Each row of numbers stands for one object and depends on some of the facts below. Use the named rows to name the rest.

How the objects are related:
[baris,fafom] skalos niflodu
[baris,grokes,loklubran,pligron,revi] skalos vasugrik
[beti] skalos klalu
[beti,nonol,raflum,skigam] skalos napak
[betral] skalos skeda
[bevu,klalu] skalos klaligrel
[bevu,buru,falas,fliklek,pepor] skalos tobrul
[biklisam,doni,flofu,fovu,grokes,zemin] skalos plosisuk
[biklisam,lasto] skalos fifum
[brigu,flofu,mugrum,sibris,siki,stevur,stubril,tidi,zegramam] skalos stogram
[brigu] skalos tezil
[brokopan,bubrol,plesto] skalos bekul
[brugroskik,fludran] skalos sibris
[bubror] skalos nadofle
[bukli] skalos dragul
[buru] skalos lala
[degul] skalos gretusa
[diplal,vozoplil] skalos klobi
[diplal] skalos stogivu
[dratro] skalos brelo
[dregel] skalos gitigon
[duplen] skalos stevur
[fafom,plesto] skalos tenar
[falas,flanes,gretusa,rokligrun,troruklom] skalos noni
[falas,folek] skalos kela
[fifum,pligron] skalos klize
[fiplin] skalos brogu
[flanes,fleko,fliklek,folek,klalu,nomek,riraflur,skaner,skenar,tiplir,truros] skalos sigrum
[fleko] skalos fovu
[flesto] skalos vozoplil
[flipi,grustor,klaligrel,trebrodron] skalos favir
[fludran,taril] skalos vakluk
[folek] skalos ledrul
[gedrin] skalos brokopan
[gedrin,revi,siki,vaflom] skalos tife
[gedrin] skalos betral
[gitigon] skalos stubril
[gobim] skalos ruge
[gravaplar] skalos grustor
[grustor,neflir,riraflur,tezil,vidris] skalos grokes
[gruvarur,subak] skalos skenar
[gruvarur,ledrul,trastum,truros] skalos broplum
[kaplo,klize,siki] skalos tugim
[klalu,zibesul] skalos pligron
[klalu,nitren] skalos fleko
[klaru,skaner,tenar] skalos skigam
[klebek] skalos gruvarur
[kleker,rodrir] skalos rokligrun
[kleker] skalos dratro
[lala] skalos bradren
[lamis,revi,toniska] skalos duplen
[lasto,tidi,tiplir,toniska,vidris] skalos vupelo
[lidren,riraflur,zemin] skalos zodri
[loklubran] skalos vaflom
[luter] skalos lasul
[nonol] skalos grebreso
[nonol] skalos stestun
[nubrisi] skalos lipli
[peko,pepor] skalos tidi
[peko,pliflek] skalos mugrum
[plagru] skalos lidren
[pliflek] skalos neflir
[plivar,stiflin] skalos kluper
[plugro] skalos peko
[podul] skalos vidris
[podul] skalos ramar
[pogul] skalos dufun
[riraflur] skalos revi
[riraflur,skitrer] skalos doni
[riraflur] skalos miplim
[rodrir,tidi] skalos flanes
[runur] skalos zekle
[skotrere] skalos toniska
[sutam] skalos gobim
[trastum] skalos nuklu
[trofes] skalos stenes
[troruklom] skalos bubrol
[zekle] skalos kaplo
{baris,zibesul} tises tugim
{bekul,brogu,klize,skenar} tises brigu
{beti,pogul} tises vidris
{betral,klaligrel,rikler,siki,surol} tises mugrum
{bevu,piflope,trile} tises truros
{biklisam,bubror,dregel,nomek,skitrer,tobrul} tises dripa
{bradren,gobim} tises leram
{brelo} tises plivar
{brokopan,floski,gravaplar,zekle} tises moner
{bropla,gruvarur,klalu,lisu,plugro,stogivu,taklel} tises tripligril
{brote,zodri} tises sigrum
{brugroskik} tises brogu
{bubrol,buru,napak} tises zegramam
{bukli,favir} tises plonebek
{degul,gitigon,miplim} tises dregel
{diplal,grokes,kluper,lamis,nonol,pluzem,trastum,troruklom} tises lipli
{doni,skigam,tripligril,zemin} tises tenar
{dragul,fliklek,rokligrun,sutam} tises plagru
{draso,leflus,trofes} tises kofo
{dratro,vaflom} tises peko
{dufun,fovu,lala} tises nutruk
{duplen} tises klifi
{fafom,fiplin} tises vitil
{falas,seguk,sigrum,tezil,trono,tugim} tises nitren
{fifum,nadofle,rodrir} tises skenar
{flanes,sibris,vidris,vupelo,zegramam} tises luter
{fleko,folek,plagru,ruge} tises nefu
{flesto,neflir} tises gretusa
{flipi,grebreso,pliflek,zigom} tises trofes
{flofu,fodri,nubrisi,skidil} tises nomek
{fludran,klebek,klobi,niflodu,plonebek,skotrere} tises taril
{gedrin,ledrul,stestun,stiflin,trikal} tises flezo
{gima,klifi,plosisuk,toniska} tises brisus
{gretusa,peko,stogram} tises lasto
{grustor,kleker} tises flanes
{kaplo,kela,vasugrik} tises subak
{klaru} tises toniska
{kledrun,noni,stubril} tises skigam
{lasul} tises lala
{leram,lidren,mugrum,pligron} tises broplum
{loklubran} tises tidi
{maver,podul,tidi} tises trebrodron
{naklil,plesto,revi} tises nuklu
{nofi,ramar,stevur} tises raflum
{pepor,runur,treru,vozoplil} tises klize
{plodon,stedak} tises vasugrik
{riraflur} tises bevu
{skatruk,vakluk} tises dufun
{skeda} tises fleko
{stenes,tife} tises revi
{tiplir} tises tobrul
{voder} tises skaner

Named rows:
trebrodron: [ -9  -3   0  -5  -6  -5   1 -11   5   1  -6  -6  -2 -10  20   3  -4  -2
 -16  -5  -7  11  -9   6 -12   2  -2  -2  10  19  -6  -9  -1 -11 -12  -3
  -5  -6]
grustor: [ -8  10  -1  14  -4  -4  23   5   0  12  -5  -7  -5  -8 -11  -7  -5  -3
  41   9  -5  23  13  -4 -11   9  -2  -7  -9 -10  11  -9  -5  14   9   0
  -3  -6]
gravaplar: [ -8  -3  -1  -5  -5  -4  -4 -11   3  -3  -6  -6  -2  -8  23   5  -3  -3
 -17  -5  -7   7 -10   6 -12   1  -1   1  16  21   0  -9   0 -11 -11  -4
  -1  -6]
bevu: [ -9  -3  -1  -5  -6  -3  -2 -11   2  -3  -5  -6  -1  -8  23   9  -4  -2
 -17  -5  -6   7 -10   7 -10  -1  -1   2  15  21   1  -8   1 -11 -12  -4
  -2  -6]
plivar: [ -8  -3  -1  -5  -4  -2  -6 -12   4  -6  -4  -7  -2  -8  23   9  -3  -3
 -16  -6  -6   4 -10   5 -10   0  -2   3  18  22   3  -8   2 -11 -11  -4
   1  -5]
folek: [ -8  -4  -1   9  11  12  12  12  -9   8  -4  -6   1   8   1  -5   0  -1
 -15   4   1  -3  12  -6  10  -6  -3  -3  -9  -9   7  -5  -3  11   2  -3
  -9   6]
raflum: [ -7  -3  -2  -5  -4  -4  -6 -13   2   0  -5  -7  -1  -9  22   8  -3  -3
 -17   7  -7   9 -11   2  -5   8  -2  11  22  22   0  -8  -1 -12 -11  -3
  -4  -5]
baris: [  2  -4  -1  -6  -3   3  -6  18  -7  17  -5  -5  -3  -1 -11   9  10   0
   9   3   3  10  16  -4 -10  15  -2  -4   9  -9  -7   2   9   8   8  -3
  32  -4]
troruklom: [  3  -2  -1   5   0  -1  -6  15  -7   0   0  -6  -1   4  -4   4  -2   6
   6  11   9   5  11   5  -1   8  -2  -3  -5 -11   8  -7  -3  12   0  -5
   1  -2]
doni: [  5  -4  -1  25   9  26  -7  -8   1  30  -4  -3  -4  10  -8  -7  -1  -3
  12   6  10  -7  -6  -4  26  21   4   5  -8 -10  24   7  -4  -2  -2  -2
  12  -8]
mugrum: [ 15  -2  -1  41  -4  -4  -7 -14   4 -12  32  -6  29  -7  -8  27  -4  -5
 -16  13 -10  -9  -8  32 -12   2   7  -5  10  77  -9  -4  -6 -11 -11  -4
  -1  -6]
sibris: [ -7  17  -2  31   5  -4  30   7  -6 -13  -2  -8  -4   5 -12  -5  -2   3
  23  11  -7  -4  -3  10   6   0   3  -4  12  -9  30   0  -5 -10  31  -2
  10   4]
siki: [ 22  -1  -1  23   9  -1  -5   2  -6  -9  29  -6   3  11 -12  15  -3  -2
   7  15  -7  -8  14   5  -9   2  -2  -5  -9  22  -9  11  -6  15  -4  -4
  -3  -6]
vidris: [-11  -1  -3   1  -7  -4  24 -13  23 -10  -3  -8  -5  -8  32  -6  -4   1
  17  -5  -8  16 -10   1 -11  -4  -1  -6  16  20  34 -10  -3 -11  -9   3
  10  -7]
bradren: [ 17   4   0  -5   3  -5  -8  -2  -3  -5  24  16   5   4 -13  -5  -3  -3
   8  -1  -4  -7   5  -5  -2  -2  -2  -5 -10   0 -10  -2  -4   6   0   1
  -8   4]
broplum: [  5  -2   0  -5  -5  -5  -8 -15  13 -10  36  12  19  -7   7  10  -4  -3
 -16  -5  -7  -8 -10   0 -11  -6  -1  -5  -8  62 -10  -7  -4 -10 -12   6
  -8  -5]
napak: [ -5  21  -1  -6  -2  -5  -3  -6   7  -6  15  -5  -4  -5 -10  -7  -3   4
  29  13  -4   8 -10  -6  27   6  -2  -4  -4 -10  12  -7  -4 -10  23  17
  -7  30]
klobi: [  2   4   1  -6   2  -4  -7   9  -6  -7  -1   8  -2   3 -11  -5   1   1
   3  -5   8  -6   4  -6   5  -1  -2  -4  -9 -10  -8  -2  -1  -2   6   3
  -7   9]
nutruk: [ -8  -2   0  -7  -5  -4  -6 -13  14 -12  -4   3   4  -7  20  -5  -2  -2
 -16  -8  -5  -6 -10  -4  -9  -6   6  -3  10  20  -8  -8   7 -12 -11   8
  -3  -3]
trono: [  7  -1   2  -7  -2  -4  -6  15  -6   9  -5  16  -3  -1 -12  -1  13   2
   7  -6  13  -3   9  -5  -8   7   4  -4  -1  -9 -10  -1  12  -5  18   4
  24  18]
treru: [  6  -1  -1  -6   2  -6  -7  -3  -7 -13  -5  26  -3   0 -10  -7  10  -3
  27  -5  -4  -5 -10   8  -2  -8  -2   8 -11 -11  -9  20   3   9  -8  -3
  -8   7]

Which object is each row?
No name comes twice in this set of rows, the named rows included.
[ -6  -3  -3  10  -5  11  -9 -17  23  32  -7  -8  -3  -8   2   7  -5  -2
 -17   8  -5  12 -12   1  16  23   0  42   3  23  12  -5  -3 -14 -13  -3
  -7   6]  skigam
[  2   4  -1  27  10  -4  17  14  -7 -12  -5  -8  -2   6 -13   2   4  -2
  -3   3  -6  -8  10  11  -4   0   1  -2   7  -9   7  16  -4  -6  20  -4
   7  -5]  stevur
[  4   7  -2  44  11   6   3  -1  -3  -1  -6  -8  -3   9 -14   0  -3  -2
  -8  -4  -4  -7   5  14   2   5  10  10  -8 -10  17  18  -5 -10  12  -3
   8  -5]  stubril
[  5  -2   0  -6  -4  -5  -9 -14  17 -11  31  13  19  -7  10   7  -3  -3
 -16  -5  -7  -8  -9   1 -12  -6   2  -5  -6  56 -10  -9  -4 -10 -12   4
  -6  -6]  leram
[ -7  -1   0   4  -3  -4   5  13  -6  12  -5  -6  -3  -6 -11  -5  -2  -3
   4   7  -3  12  20  -5 -10  10  -2  -3  -8 -10  -8  -7  -3  12   2  -3
  -7  -2]  flipi
[  6  -4  -1  -5  -3  -2  -5  20  -7  16  -4  -1  -2  -1 -11  16   8   6
   7   7  12  11  15   9 -10  14   2  -2   6 -11   1  -7   4   7  10  -4
  30   8]  falas
[ -8  -7  -2  -6  -4  -4   2 -14  -8 -10  -6   9  -2  -6  32  -5   4  -4
  -9  -6  -9  10 -13  47 -11 -10  -3  27  -9  19  11  13  15  -7 -12  -4
  -8  11]  skenar
[ -8  -4   0  13  14  14  14  17  -9   8  -5  -7   7  11   7  -6   2  -1
 -16   3   3  -4  15  -5  12  -6  -3  -4  -8 -10   7  -6  -5  12   1  -4
  -9   9]  fliklek
[ -8  -7   2  -8  -6   0  -6 -10  -5  31  -5  17   3  -7   7  12  16  -2
 -16  -8  -5   1 -10  13 -12  -7  15  -3  21  28  -8  -8  36 -13  13  12
  44  39]  sigrum
[  4  15   0  13  14  -5   3  12  -5 -13  -5   6   5   7 -12  -6  12  -3
  -6  -6  -5  -8   5   2  -2  -6  10  -3   0 -11  -3  13  -4 -12  28   9
   3   8]  stogram
[  4  -5  12  -5  -4   5  39 -16  19  21  12  -8  12  -8  44  24  -6  -4
 -18  -7  -6  10 -10  13  -9 -10  -2   3  20  -9  -9   8  12 -10   8  -3
  12  -8]  nomek

The same objects again, as new rows of numbers:
Some rows with their names:
flipi: [  8   0 -18  30 -16   6  -5  -4   5  -4  -4   9  -7  15  -5 -19   6   9
  -6  -9   6  15  -5   7  -1   4  -7 -12]
loklubran: [-13   5 -20  -1  -8 -14   2  -5  -1 -12 -18  -6   4  17  -5 -14  -9  10
  -5  -2  14  22   2   8  19  -8  -2 -15]
tidi: [-19  -9  -2 -28   2 -17  -7   5   0 -17  13 -31 -16 -17  12  11   9  -5
   2  -6 -37   8  14  -3  -8  -7  29   7]
vupelo: [-16  -9  39  -9  -9   8  -6   8 -24  32 -13  25  -7 -41  22 -13 -55  -7
 -15   1  -1 -13  21 -21   2  15 -19  -3]
skigam: [ -9 -20  12   7   2 -11  17  28 -55  -7   8  13 -10  25   6  41  13 -58
   8  -9  12  -7  -2   2  -3 -48  15  27]
tugim: [-12 -17 -33   0  -1   2 -15   6 -24  -8 -18 -23 -28 -58  12   6  12  -7
  -3 -11   4  23   9  -3   0 -11  11  -7]
kaplo: [ -7  -1 -14  -5  -1  -7   0  -4   1   4 -19  -2   1 -10   3  -6 -13   7
  -3   9  10   9  -1   1  22  -3  -5 -13]
floski: [  9  -1  -2   8   5   7   1  -9   6   8   0   5   4  -1  -6  -1  -2   5
  -2   5   2  -6 -10  -1   3   3 -14  -5]
zegramam: [-28  25  22 -47  -5 -12   5 -11 -26 -28   0 -19 -17 -11  34  -3 -87   9
 -10  10 -30  -7  35 -27 -11 -14  -6   5]
nonol: [ -3  -4   4   5  -6  -2   6  -5  -4 -28   0   3  43  35 -23   4  -2 -15
 -28  17   8  16 -21  -3   7  -6 -21 -16]
flesto: [ 18   9  -8  16   0   4   3 -13  15 -10   4  -5   5  13  -9  -2  -4  14
   3  10  -8  -3 -16  -5   1   0 -20  -5]
plonebek: [ 10   5 -16   8   1   4   0  -2  -5 -24   9 -16 -15 -13   3   9   7   1
   0  -6  -9   3  -2  -3 -21  -6   3   5]
plagru: [  7  -8 -40  27 -20  -1 -15  -3  -2 -41  13 -21 -24  -5   5  -4  22   9
  -8 -12 -23  30  -8  -9 -22 -17   9 -13]
fliklek: [ 12 -29  -4  21  -6   6 -19   8  11 -13  15  -9   2  23 -13 -15  26 -10
 -22  -3 -39  28 -18  -6   1  -2  -4 -24]
brote: [ 19 -14 -15  20  -2   9  -4  -8   8  -3  -3  -4   3  -9  -8  -5  11   6
  -9   6  -8   9 -20  -7   7   0 -21 -20]
bradren: [ -1  23  22 -12  14   9  24 -28  11  46  -6  18  -5 -26 -25  10   7  -6
   0 -10  -5 -28  12  53  -5  20  -5  -8]
brogu: [ -3  -4 -28   7   0 -11  18  27 -14  -6  17 -12   4 -23  13  31   6  25
   0   3  32 -34  -2  16 -29  42  20  44]
fiplin: [ 11  10  -5   7   2   6   3 -13  13  -5   3   0   5  17  -9  -2  -2  10
   2   9  -5   1 -13  -2   5   0 -19  -7]
zigom: [ 14  -4  -9  11   3   8  -1  -8   8  -1  -1  -3   6  -5  -7  -5   1   7
  -2   7  -1   2 -15  -6   4   1 -17 -11]
plugro: [  0  -7  16  -4   6 -23  15  19  -9  28  -3   0 -17  48  17  20 -12  -8
  36  12 -29 -19 -19   1  52 -52   3   0]
tripligril: [ 17   5  -2  15   5 -14  22  21 -37  10   6   4 -40  44  26  35   1 -20
  44  -7 -16 -27  -9   3  14 -60  19  32]

Name these rows:
No name comes twice in this set of rows, the named rows included.
[-21   5 -26 -10 -10 -14  -2   3 -15 -29  -9 -24 -20  -7   6   3  -2   4
  -2 -15   0  26  24   4   1 -20  22   4]  revi
[ -1  13  24 -15  17  23   2 -16 -34  16 -23  14   8  15   4 -28 -65 -31
 -27  -6  11  -6  18 -12   3   9 -27   4]  bubrol
[ 11 -12  -4  32 -10  14 -11   9  -6  35 -20  28  -9 -25   4 -21   6  -2
  -3 -20  23   4   0   2   0  16  -9  -6]  favir
[-27  23  -1 -11 -10 -16  22 -22   0  27 -24  18   3 -15 -15   2   0  -2
  -5 -19  19   5  27  52  10   5   1 -16]  pligron
[  3   6 -13   1   8  12  -1  -6  -8 -17  14 -16 -26  -7   7   7  16  -5
   1 -13 -18  -1  13   0 -27  -2  14  17]  lala
[ 17  -1   8  16   1  -4  14  11 -12  24  -3  13 -12  33   9  13  -5  -8
  25   3  -3 -19 -21   3  23 -32  -8   4]  kledrun
[-11 -20   2  22 -20  -2  -8  20 -11  31 -15  28 -14 -49  16  -5  -4   5
   3 -10  21   5   4   4   7   7   1 -14]  plosisuk
[  8  -8  -9  -5  21  17 -10  -1 -10  -4  11 -30 -33  -5   0  -2  23 -26
  -6 -20 -24   3  16   7 -19   5  27  20]  gretusa
[-12   8  33  -3 -16  -4   1  -2 -32 -21  -3  25  28  35   1 -15 -55 -22
 -35   6   9   8  10 -18 -13   2 -22  -4]  beti
[  3   7 -14   7  -4   3  -7  -2   2 -25  16 -18 -25  21  -1  -7  17  -9
  -2 -24 -26  16  16   5 -23  -4  27  21]  bevu
[ -5 -24 -14  22 -20  -5 -17  17 -12 -31  16 -10 -21 -17   7   6  31  -9
 -11 -18 -22  25   7  -7 -31 -10  24  -1]  fleko
[ 14 -34  23  12  30  19  -2  24 -23  74  -7  20 -23  10   8  -2  12 -51
  15 -17  -5 -25  -7  10  25  -8  14  18]  noni
[ 11 -24  10  18  -8   4 -12   7  15 -16  23  -5  11  27  -9 -10  19 -10
 -20   4 -39  19 -18  -7  -5   1  -3 -19]  folek
[ -9  -4 -13  15 -22 -10  -6   8  -3   1 -13   5  -8  -7  11 -14  -6  12
  -1  -6   8  15   4   3   8  -5   2 -13]  neflir
[ 11 -21  38  24 -11 -18  19  35 -17  27  26  29  -4  55  13  22   2 -26
  23   1 -30 -28 -26  -4  21 -38   2  12]  gruvarur

The same objects again, as new rows of numbers:
Named rows:
nadofle: [ 26 -21  -5  23 -10  -4 -16  21  -3   4 -15  29 -12 -11   7]
baris: [  5   5  31  21   3  12  -7  34 -10 -13  34  18  -7   3  -8]
subak: [-16   1 -11 -12  20  19  42 -45 -25 -16 -19 -41  12   8  37]
floski: [ 23   3   9 -10   5 -19 -16  16   2  10  -4  23 -18  34 -17]
stevur: [  8 -12  39   0  14  -6  -9   8   1  -6  13  54  22  13 -18]
skotrere: [  8  -3  19   7  -9  -5 -19   7  12   0  19   7   0  -9 -11]
lidren: [  6   8  24  26   6   0 -10  32   9 -25  24   8  13  11 -16]
fifum: [ 39  -9   3  -1   2 -14  13  26 -12 -21   6  37 -33 -22 -29]
grokes: [ 16  -5  20 -20 -20   1 -13  -6  22   1   3  31 -25   8 -30]
stedak: [ 8  2 10 27  6 -9 -8 43 -7 -9 10 15 19 13 -5]
fodri: [ 10  10  36  -8 -28  14 -11   8  18  51 -34  21  11  15  -6]
zibesul: [ -3   2  27   1 -41   0   3  19  19   3  10  11 -24   5  -8]
buru: [ -1 -10  29  25  -9 -26 -25   3   7  -2  11 -11   1   4 -14]
klalu: [-13  40  12  13 -69 -26   6   0  -3   5  17  34 -11   9   5]
truros: [-13   2 -10 -11  17  15  38 -52 -26 -16 -14 -43   5   3  38]
taklel: [-13  39 -21  24 -28 -38 -11   4   2   6   1  44   7  -7  -3]
tiplir: [ 32  15  30  -5 -13   0 -32 -12  -7  32   2  -1  -3 -19 -23]
plosisuk: [ 19  -5  -9 -26 -38   5  -8   5  20  -8  -4   8 -31 -17 -47]
kleker: [-19 -22  30  16 -41 -22  -1  20  12  17   5  -6  -8  15  -8]
vakluk: [  7 -19  -2   2 -12  -9 -23  20  12   1  11  18   7  -3 -15]
tobrul: [ -2  13 -17 -51   8  47  32 -22 -45  18 -45 -45  57 -12   2]

Rows to name:
No name comes twice in this set of rows, the named rows included.
[-47  71 -76 -22  -6 -36  41 -45 -31  -2   3  26  36   4  57]  tripligril

